Below is a small trained network, with its code and all its weights. Each question gives an input and a target symbol and asks what happens when units are switched off, that is, made to give their printed mean instead of their output.

import numpy as np


def w(rows, s, z=0):
    codes = np.array(rows[::2]) - 128.0
    scale = np.full(codes.shape[1], s)
    scale[-1] = z or s
    return codes * scale


def norm(h):
    return h / np.sqrt((h * h).mean(-1, keepdims=True) + 1e-5)


def f(y):
    return y / 2 * (1 + np.tanh(0.7978845608 * (y + 0.044715 * y**3)))


def softmax(a):
    e = np.exp(a - a.max(-1, keepdims=True))
    return e / e.sum(-1, keepdims=True)


def log_softmax(a):
    a = a - a.max(-1, keepdims=True)
    return a - np.log(np.exp(a).sum(-1, keepdims=True))


def net(x, mask):
    ids = ['αβγδεζθλμξπστφω'.index(c) for c in x.split()]
    T = len(ids)
    res = E[ids] + P[:T]
    q, k, v = (norm(res) @ M[0].T for M in (Q, K, V))
    z = softmax(np.where(np.tri(T) > 0, q @ k.T / 3**0.5, -1e9)) @ v
    res = res + np.where(mask[0], z, O[0][:, -1]) @ O[0][:, :-1]
    y = f(norm(res) @ A[0][:, :-1].T + A[0][:, -1])
    res = res + np.where(mask[1:9], y, B[0][:, -1]) @ B[0][:, :-1]
    return log_softmax(norm(res)[-1] @ U[:, :-1].T + U[:, -1])


Q, K, V, O, A, B = {}, {}, {}, {}, {}, {}
E = w([
[95,116,233],'α',
[114,131,96],'β',
[113,134,102],'γ',
[131,137,112],'δ',
[134,195,87],'ε',
[116,98,109],'ζ',
[92,61,96],'θ',
[112,136,101],'λ',
[126,120,176],'μ',
[104,163,101],'ξ',
[116,145,81],'π',
[5,132,13],'σ',
[131,127,202],'τ',
[124,123,213],'φ',
[214,161,103],'ω',
],0.025)
P = w([
[157,120,58],'0',
[106,138,161],'1',
[104,142,164],'2',
[104,150,163],'3',
[101,149,168],'4',
[98,147,180],'5',
[103,149,176],'6',
[114,130,254],'7',
[99,139,196],'8',
[103,139,193],'9',
[103,135,193],'10',
[105,135,187],'11',
[102,132,189],'12',
],0.0067)
Q[0] = w([
[5,199,59],'H1',
[93,44,181],'H1',
[60,120,89],'H1',
],0.013)
K[0] = w([
[168,120,4],'H1',
[125,100,133],'H1',
[103,92,9],'H1',
],0.014)
V[0] = w([
[131,75,149],'H1',
[2,213,181],'H1',
[92,227,168],'H1',
],0.0072)
O[0] = w([
[224,129,220,17],'H1',
[58,150,67,254],'H1',
[105,100,255,226],'H1',
],0.0085,0.0025)
A[0] = w([
[100,160,92,141],'N1',
[61,162,21,254],'N2',
[103,9,139,106],'N3',
[207,131,102,219],'N4',
[169,98,130,45],'N5',
[50,66,106,87],'N6',
[243,170,169,72],'N7',
[94,204,126,130],'N8',
],0.011,0.0036)
B[0] = w([
[169,77,105,167],'N1',
[154,117,216,254],'N2',
[208,89,156,131],'N3',
[37,170,146,133],'N4',
[124,56,17,119],'N5',
[140,205,36,153],'N6',
[92,147,1,136],'N7',
[172,61,104,179],'N8',
],0.0075,0.014)
U = w([
[159,33,74,234],'α',
[227,80,91,118],'β',
[114,149,118,64],'γ',
[90,133,129,77],'δ',
[159,126,126,55],'ε',
[105,130,133,69],'ζ',
[48,89,64,173],'θ',
[179,85,141,94],'λ',
[184,180,60,255],'μ',
[117,125,116,53],'ξ',
[171,114,121,119],'π',
[61,184,134,212],'σ',
[76,128,155,78],'τ',
[220,254,136,3],'φ',
[158,102,147,90],'ω',
],0.016,0.0054)

Each question gives the input, a string of symbols that net reads in full, and the target symbol t.
The units are the heads (3 rows each of Q, K, V and O) and the neurons (one row each of A and B). Each row of codes is followed by its name. A weight is (code - 128) times the scale printed after its matrix; where a second scale follows, it is the last column's (O, A, B and U).
mask holds one flag per unit, heads first, then neurons. A switched-off unit (its flag False) gives its mean, the last column of its rows in O or B, instead of its output. The means were averaged over made-up inputs and are rounded, as every weight is.
A unit's drop is (log p(t) with every unit on - log p(t) with that unit switched off) / (log p(t) with every unit on - log p(t) with every unit switched off).
The circuit of an input: a set's keep is (log p(t) with only the set's units on - log p(t) with every unit switched off) / (log p(t) with every unit on - log p(t) with every unit switched off). Starting from all 9 units, units are removed one at a time, each time the one whose removal leaves the highest keep (on an exact tie, the one counted first), for as long as the keep stays at least 0.8.
circuit, biggest first: the units of the circuit, biggest drop first
k most important neurons: the k neurons with the biggest drops, biggest first
drop of u: that unit's drop, to one decimal
input μ ω ε ζ θ β ω ω, target μ: 3 most important neurons	(N7, N2, N5)
input ξ ξ γ ε ξ ε ξ λ, target σ: circuit, biggest first	(H1, N6)
input ξ ζ ε π, target σ: 4 most important neurons	(N2, N6, N3, N7)
input φ ε β γ ζ, target β: circuit, biggest first	(N3, N6)
input ξ ξ δ γ γ λ β σ φ ξ β, target σ: most important neuron	(N6)
input ξ π ω π, target σ: 3 most important neurons	(N2, N3, N6)
input ξ ω ξ ξ ξ ξ ε ξ θ φ ξ π γ, target σ: 3 most important neurons	(N6, N2, N8)
input φ ξ φ θ ε ξ ξ π ξ λ ξ φ ε, target σ: 2 most important neurons	(N3, N6)
input ξ ξ τ γ ξ ξ μ β, target σ: 2 most important neurons	(N6, N8)
input σ ξ σ ξ φ θ π ω, target μ: drop of N7	1.1
input ξ ε π ξ σ γ σ ζ, target β: drop of N6	0.4
input ζ ω ξ, target φ: drop of N7	0.0
input ξ ε ε ξ β γ ζ θ ε ζ γ, target σ: drop of N4	-0.1
